Below are the code and all the weights of a small trained network. Each question names an input and a class and asks about switching units off, where a switched-off unit gives its printed mean instead of its output.

import numpy as np


def w(rows, s, z=0):
    codes = np.array(rows[::2]) - 128.0
    scale = np.full(codes.shape[1], s)
    scale[-1] = z or s
    return codes * scale


def f(y):
    return y / 2 * (1 + np.tanh(0.7978845608 * (y + 0.044715 * y**3)))


def log_softmax(a):
    a = a - a.max(-1, keepdims=True)
    return a - np.log(np.exp(a).sum(-1, keepdims=True))


def net(x, mask):
    res = np.array(x, float).reshape(1, 8) / 4 @ E
    y = f(res @ A[0][:, :-1].T + A[0][:, -1])
    res = res + np.where(mask, y, B[0][:, -1]) @ B[0][:, :-1]
    return log_softmax(res[-1] @ U[:, :-1].T + U[:, -1])


A, B = {}, {}
E = w([
[152,32,179,53,105],'x0',
[236,192,42,36,135],'x1',
[126,129,132,127,128],'x2',
[129,131,133,131,121],'x3',
[74,157,141,73,253],'x4',
[129,124,125,127,131],'x5',
[39,129,48,79,50],'x6',
[128,131,132,123,124],'x7',
],0.0071)
A[0] = w([
[222,106,164,152,183,82],'N1',
[169,166,97,45,105,112],'N2',
[194,153,88,84,147,88],'N3',
[168,38,177,18,94,128],'N4',
[208,111,151,190,189,97],'N5',
[135,97,128,187,81,122],'N6',
[203,157,100,82,126,77],'N7',
[67,154,95,74,82,157],'N8',
[218,105,89,184,2,255],'N9',
[43,127,111,81,74,125],'N10',
[205,149,194,160,162,66],'N11',
[88,151,107,82,221,162],'N12',
[124,221,114,193,119,181],'N13',
[158,176,101,73,113,61],'N14',
[183,143,112,120,86,84],'N15',
[139,62,200,53,97,76],'N16',
],0.0089,0.005)
B[0] = w([
[123,101,82,137,105,180],'N1',
[98,65,162,193,153,178],'N2',
[29,131,216,199,81,170],'N3',
[158,250,95,170,179,197],'N4',
[153,43,70,125,68,183],'N5',
[87,132,181,79,131,159],'N6',
[54,101,198,177,120,167],'N7',
[212,47,82,150,129,175],'N8',
[133,115,164,59,176,254],'N9',
[143,63,55,175,154,170],'N10',
[132,37,35,159,78,171],'N11',
[129,87,174,28,84,198],'N12',
[165,208,125,113,199,190],'N13',
[92,136,117,202,131,151],'N14',
[75,100,177,100,115,143],'N15',
[93,254,73,173,194,165],'N16',
],0.0077,0.0086)
U = w([
[133,126,123,113,147,253],'0',
[24,122,161,207,115,64],'1',
[170,81,30,144,114,37],'2',
[153,226,82,147,173,62],'3',
[131,144,123,102,121,217],'4',
[130,137,128,90,125,169],'5',
[118,123,155,9,119,54],'6',
],0.013,0.0068)

Each question gives the input, the list of numbers given to net, and the class t.
The units are the neurons (one row each of A and B). Each row of codes is followed by its name. A weight is (code - 128) times the scale printed after its matrix; where a second scale follows, it is the last column's (A, B and U).
mask holds one flag per neuron, in row order. A switched-off neuron (its flag False) gives its mean, the last column of its row in B, instead of its output. The means were averaged over made-up inputs and are rounded, as every weight is.
A unit's drop is (log p(t) with every unit on - log p(t) with that unit switched off) / (log p(t) with every unit on - log p(t) with every unit switched off).
The circuit of an input: a set's keep is (log p(t) with only the set's units on - log p(t) with every unit switched off) / (log p(t) with every unit on - log p(t) with every unit switched off). Starting from the 12 units with the biggest drops (on a tie, the unit counted first), units are removed one at a time, each time the one whose removal leaves the highest keep (on an exact tie, the one counted first), for as long as the keep stays at least 0.8.
units of the circuit, in order: the units of the circuit, biggest drop first
most important unit: the unit with the biggest drop
k most important neurons: the k neurons with the biggest drops, biggest first
input [-4,8,-1,-1,6,2,4,4], class 1: most important unit -> N3
input [8,5,-7,8,-1,-1,-5,-4], class 3: 2 most important neurons -> (N4, N16)
input [4,-7,-5,8,-6,4,3,8], class 4: units of the circuit, in order -> (N9, N3)
input [-7,2,2,-8,-1,-3,8,-8], class 2: 3 most important neurons -> (N8, N10, N4)
input [7,-1,-6,-1,-4,4,8,4], class 2: 4 most important neurons -> (N10, N8, N13, N3)
input [1,8,2,-4,8,-8,-8,6], class 1: units of the circuit, in order -> (N3, N7)
input [1,1,5,6,-1,-7,7,7], class 2: units of the circuit, in order -> (N8, N10)
input [2,-1,-1,6,4,-1,-8,-7], class 2: units of the circuit, in order -> (N11, N5)
input [-7,7,-4,-3,1,3,7,-3], class 1: units of the circuit, in order -> (N3, N2)
input [1,-4,3,0,-8,-8,8,-8], class 2: 4 most important neurons -> (N10, N8, N12, N3)
input [2,-7,-7,-3,5,-2,8,-1], class 2: units of the circuit, in order -> (N10, N8)
input [7,0,6,6,-2,-2,4,-4], class 3: units of the circuit, in order -> (N4, N16)
input [-2,-6,-8,-3,3,-2,4,-3], class 0: 3 most important neurons -> (N3, N7, N2)
input [4,1,6,8,-7,5,1,1], class 6: most important unit -> N9
input [6,-4,-6,3,-1,-2,-8,7], class 2: units of the circuit, in order -> (N11, N5)
input [-7,-1,-4,-2,-8,-4,3,-1], class 6: units of the circuit, in order -> (N9, N6)
input [7,-3,4,5,6,-1,5,-5], class 3: units of the circuit, in order -> (N4, N16)
input [0,-3,-6,-1,8,-3,4,-3], class 6: 2 most important neurons -> (N12, N4)
input [-1,-6,8,-2,-2,-8,6,1], class 0: units of the circuit, in order -> (N3, N7)
input [7,6,-2,-1,1,4,2,2], class 3: units of the circuit, in order -> (N4)
input [7,6,-6,5,2,6,8,3], class 2: 2 most important neurons -> (N8, N10)
input [6,1,1,5,-6,-4,3,3], class 3: 3 most important neurons -> (N4, N16, N12)
input [3,8,1,-4,-7,-1,-5,-6], class 1: 2 most important neurons -> (N3, N7)
